Here is a tiny trained network, its code and every weight. The questions are about switching its units off for an input and a class, where a switched-off unit gives its printed mean instead of its output.

import numpy as np


def w(rows, s, z=0):
    codes = np.array(rows[::2]) - 128.0
    scale = np.full(codes.shape[1], s)
    scale[-1] = z or s
    return codes * scale


def f(y):
    return y / 2 * (1 + np.tanh(0.7978845608 * (y + 0.044715 * y**3)))


def log_softmax(a):
    a = a - a.max(-1, keepdims=True)
    return a - np.log(np.exp(a).sum(-1, keepdims=True))


def net(x, mask):
    res = np.array(x, float).reshape(1, 6) / 4 @ E
    y = f(res @ A[0][:, :-1].T + A[0][:, -1])
    res = res + np.where(mask, y, B[0][:, -1]) @ B[0][:, :-1]
    return log_softmax(res[-1] @ U[:, :-1].T + U[:, -1])


A, B = {}, {}
E = w([
[171,65,170,102,61,148,224,190],'x0',
[150,222,69,143,142,179,59,188],'x1',
[194,131,158,118,221,2,167,167],'x2',
[71,140,204,84,184,190,147,145],'x3',
[172,121,148,187,158,138,86,168],'x4',
[167,204,161,207,112,80,231,108],'x5',
],0.0097)
A[0] = w([
[126,159,162,140,116,88,201,91,224],'N1',
[135,104,59,25,62,133,130,159,151],'N2',
[141,188,171,178,165,209,97,181,201],'N3',
[80,175,85,170,140,139,122,73,110],'N4',
[221,102,160,80,187,116,87,195,192],'N5',
[77,195,128,137,94,150,117,142,194],'N6',
[72,145,78,120,144,190,130,134,198],'N7',
[65,139,186,124,132,133,184,146,74],'N8',
[112,83,129,48,129,137,79,57,201],'N9',
[144,174,2,115,98,141,154,60,251],'N10',
[91,149,168,79,137,138,188,170,104],'N11',
],0.0089,0.0028)
B[0] = w([
[199,191,232,143,166,160,207,167,235],'N1',
[163,23,29,122,90,198,170,126,213],'N2',
[20,161,68,132,166,147,97,213,240],'N3',
[187,189,140,189,163,155,57,54,213],'N4',
[46,132,153,33,78,46,112,170,238],'N5',
[149,188,180,193,86,254,74,140,208],'N6',
[96,96,82,163,18,169,158,134,224],'N7',
[119,164,224,129,149,164,154,98,177],'N8',
[65,76,49,85,41,85,105,74,228],'N9',
[251,160,9,171,71,158,118,79,254],'N10',
[169,183,198,65,170,210,153,92,184],'N11',
],0.0063,0.0081)
U = w([
[89,69,105,62,71,128,169,72,242],'0',
[137,162,154,132,167,46,48,172,163],'1',
[167,205,78,214,103,120,101,45,90],'2',
[164,127,72,93,76,180,207,202,244],'3',
[196,89,93,141,150,145,122,118,4],'4',
[131,129,210,55,131,146,183,139,48],'5',
[69,161,130,185,143,167,74,119,17],'6',
[193,170,146,174,164,83,254,109,217],'7',
],0.0083,0.0035)

Each question gives the input, the list of numbers given to net, and the class t.
The units are the neurons (one row each of A and B). Each row of codes is followed by its name. A weight is (code - 128) times the scale printed after its matrix; where a second scale follows, it is the last column's (A, B and U).
mask holds one flag per neuron, in row order. A switched-off neuron (its flag False) gives its mean, the last column of its row in B, instead of its output. The means were averaged over made-up inputs and are rounded, as every weight is.
A unit's drop is (log p(t) with every unit on - log p(t) with that unit switched off) / (log p(t) with every unit on - log p(t) with every unit switched off).
The circuit of an input: a set's keep is (log p(t) with only the set's units on - log p(t) with every unit switched off) / (log p(t) with every unit on - log p(t) with every unit switched off). Starting from all 11 units, units are removed one at a time, each time the one whose removal leaves the highest keep (on an exact tie, the one counted first), for as long as the keep stays at least 0.8.
units of the circuit, in order: the units of the circuit, biggest drop first
unit that matters most: the unit with the biggest drop
k most important neurons: the k neurons with the biggest drops, biggest first
drop of u: that unit's drop, to one decimal
input [3,2,6,8,6,1], class 5: unit that matters most	N11
input [1,-7,-8,4,6,7], class 7: units of the circuit, in order	(N1, N9)
input [7,-4,-4,0,-6,5], class 5: units of the circuit, in order	(N11, N8)
input [-5,5,-8,3,-5,-8], class 2: units of the circuit, in order	(N4, N10)
input [2,7,0,-3,6,-4], class 1: units of the circuit, in order	(N5, N10)
input [5,1,-4,3,4,-7], class 0: 3 most important neurons	(N9, N1, N10)
input [4,6,3,5,5,0], class 1: units of the circuit, in order	(N2, N5, N7)
input [-3,0,8,-3,6,3], class 1: 2 most important neurons	(N5, N10)
input [7,-7,2,-6,2,-1], class 7: 2 most important neurons	(N1, N9)
input [-2,-8,-5,-8,8,6], class 7: drop of N1	0.4
input [-4,-2,5,-1,2,0], class 1: drop of N5	0.1
input [7,-5,8,3,6,-4], class 5: drop of N5	0.2
